Here is a tiny trained network, its code and every weight. The questions are about switching its units off for an input and a class, where a switched-off unit gives its printed mean instead of its output.

import numpy as np


def w(rows, s, z=0):
    codes = np.array(rows[::2]) - 128.0
    scale = np.full(codes.shape[1], s)
    scale[-1] = z or s
    return codes * scale


def norm(h):
    return h / np.sqrt((h * h).mean(-1, keepdims=True) + 1e-5)


def f(y):
    return y / 2 * (1 + np.tanh(0.7978845608 * (y + 0.044715 * y**3)))


def log_softmax(a):
    a = a - a.max(-1, keepdims=True)
    return a - np.log(np.exp(a).sum(-1, keepdims=True))


def net(x, mask):
    res = np.array(x, float).reshape(1, 5) / 4 @ E
    u = 0
    for l in range(3):
        y = f(norm(res) @ A[l][:, :-1].T + A[l][:, -1])
        res = res + np.where(mask[u : u + 4], y, B[l][:, -1]) @ B[l][:, :-1]
        u += 4
    return log_softmax(norm(res)[-1] @ U[:, :-1].T + U[:, -1])


A, B = {}, {}
E = w([
[71,116,178,163,163],'x0',
[151,116,193,61,164],'x1',
[173,200,81,100,70],'x2',
[206,92,91,158,66],'x3',
[213,138,252,88,105],'x4',
],0.0033)
A[0] = w([
[106,49,198,154,133,9],'L0N1',
[95,197,95,156,238,18],'L0N2',
[3,172,92,151,211,129],'L0N3',
[166,123,143,109,120,229],'L0N4',
],0.0052,0.0012)
B[0] = w([
[148,75,164,136,195,158],'L0N1',
[3,95,119,204,141,164],'L0N2',
[83,188,174,75,81,253],'L0N3',
[116,181,113,159,184,159],'L0N4',
],0.0053,0.0031)
A[1] = w([
[140,107,26,143,98,241],'L1N1',
[150,142,31,162,3,150],'L1N2',
[124,11,241,165,232,2],'L1N3',
[103,180,149,177,90,135],'L1N4',
],0.0046,0.00055)
B[1] = w([
[158,123,157,220,78,168],'L1N1',
[193,31,94,168,159,218],'L1N2',
[194,54,254,232,189,253],'L1N3',
[122,53,108,23,190,152],'L1N4',
],0.0051,0.0026)
A[2] = w([
[195,208,134,63,145,2],'L2N1',
[206,109,147,94,80,9],'L2N2',
[2,182,138,131,119,120],'L2N3',
[154,127,168,149,86,60],'L2N4',
],0.0072,0.00096)
B[2] = w([
[185,232,140,68,65,167],'L2N1',
[3,163,128,94,116,173],'L2N2',
[35,85,33,49,200,254],'L2N3',
[119,144,66,105,190,145],'L2N4',
],0.0059,0.0036)
U = w([
[25,123,99,100,175,254],'0',
[189,94,66,223,69,99],'1',
[170,102,254,189,188,183],'2',
[173,225,158,64,68,2],'3',
],0.014,0.00089)

Each question gives the input, the list of numbers given to net, and the class t.
The units are the neurons (one row each of A and B). Each row of codes is followed by its name. A weight is (code - 128) times the scale printed after its matrix; where a second scale follows, it is the last column's (A, B and U).
mask holds one flag per neuron, layer by layer. A switched-off neuron (its flag False) gives its mean, the last column of its row in B, instead of its output. The means were averaged over made-up inputs and are rounded, as every weight is.
A unit's drop is (log p(t) with every unit on - log p(t) with that unit switched off) / (log p(t) with every unit on - log p(t) with every unit switched off).
The circuit of an input: a set's keep is (log p(t) with only the set's units on - log p(t) with every unit switched off) / (log p(t) with every unit on - log p(t) with every unit switched off). Starting from all 12 units, units are removed one at a time, each time the one whose removal leaves the highest keep (on an exact tie, the one counted first), for as long as the keep stays at least 0.8.
circuit, biggest first: the units of the circuit, biggest drop first
k most important neurons: the k neurons with the biggest drops, biggest first
k most important neurons of layer l: the k neurons of layer l with the biggest drops, biggest first
drop of u: that unit's drop, to one decimal
input [-8,5,-5,1,-2], class 2: circuit, biggest first => L2N3
input [3,-7,8,-2,1], class 1: 2 most important neurons => L1N2; L2N3
input [-7,-5,7,-6,0], class 1: circuit, biggest first => L1N2; L0N3
input [-3,7,-7,4,-8], class 2: 2 most important neurons of layer 2 => L2N3; L2N2
input [5,3,4,-2,4], class 3: 4 most important neurons => L0N2; L2N1; L1N2; L1N1
input [5,7,-8,-3,-5], class 2: 2 most important neurons => L1N3; L0N1
input [-5,6,5,1,-5], class 1: circuit, biggest first => L0N3; L1N1
input [0,-4,-7,0,-1], class 2: 2 most important neurons => L1N3; L0N1
input [-8,-5,-3,-8,5], class 3: 2 most important neurons of layer 0 => L0N2; L0N3
input [-5,0,-4,3,5], class 3: 2 most important neurons => L0N2; L1N2
input [2,-2,1,1,8], class 3: 2 most important neurons of layer 2 => L2N1; L2N2
input [1,1,8,3,-1], class 1: drop of L1N1 => 0.1
input [0,7,1,4,-6], class 1: drop of L2N3 => 0.1
input [-4,7,-1,1,0], class 3: drop of L1N1 => 0.0
input [-2,-4,-1,-3,7], class 3: drop of L0N2 => 1.6
input [-7,-1,-2,-6,5], class 3: most important neuron => L2N1
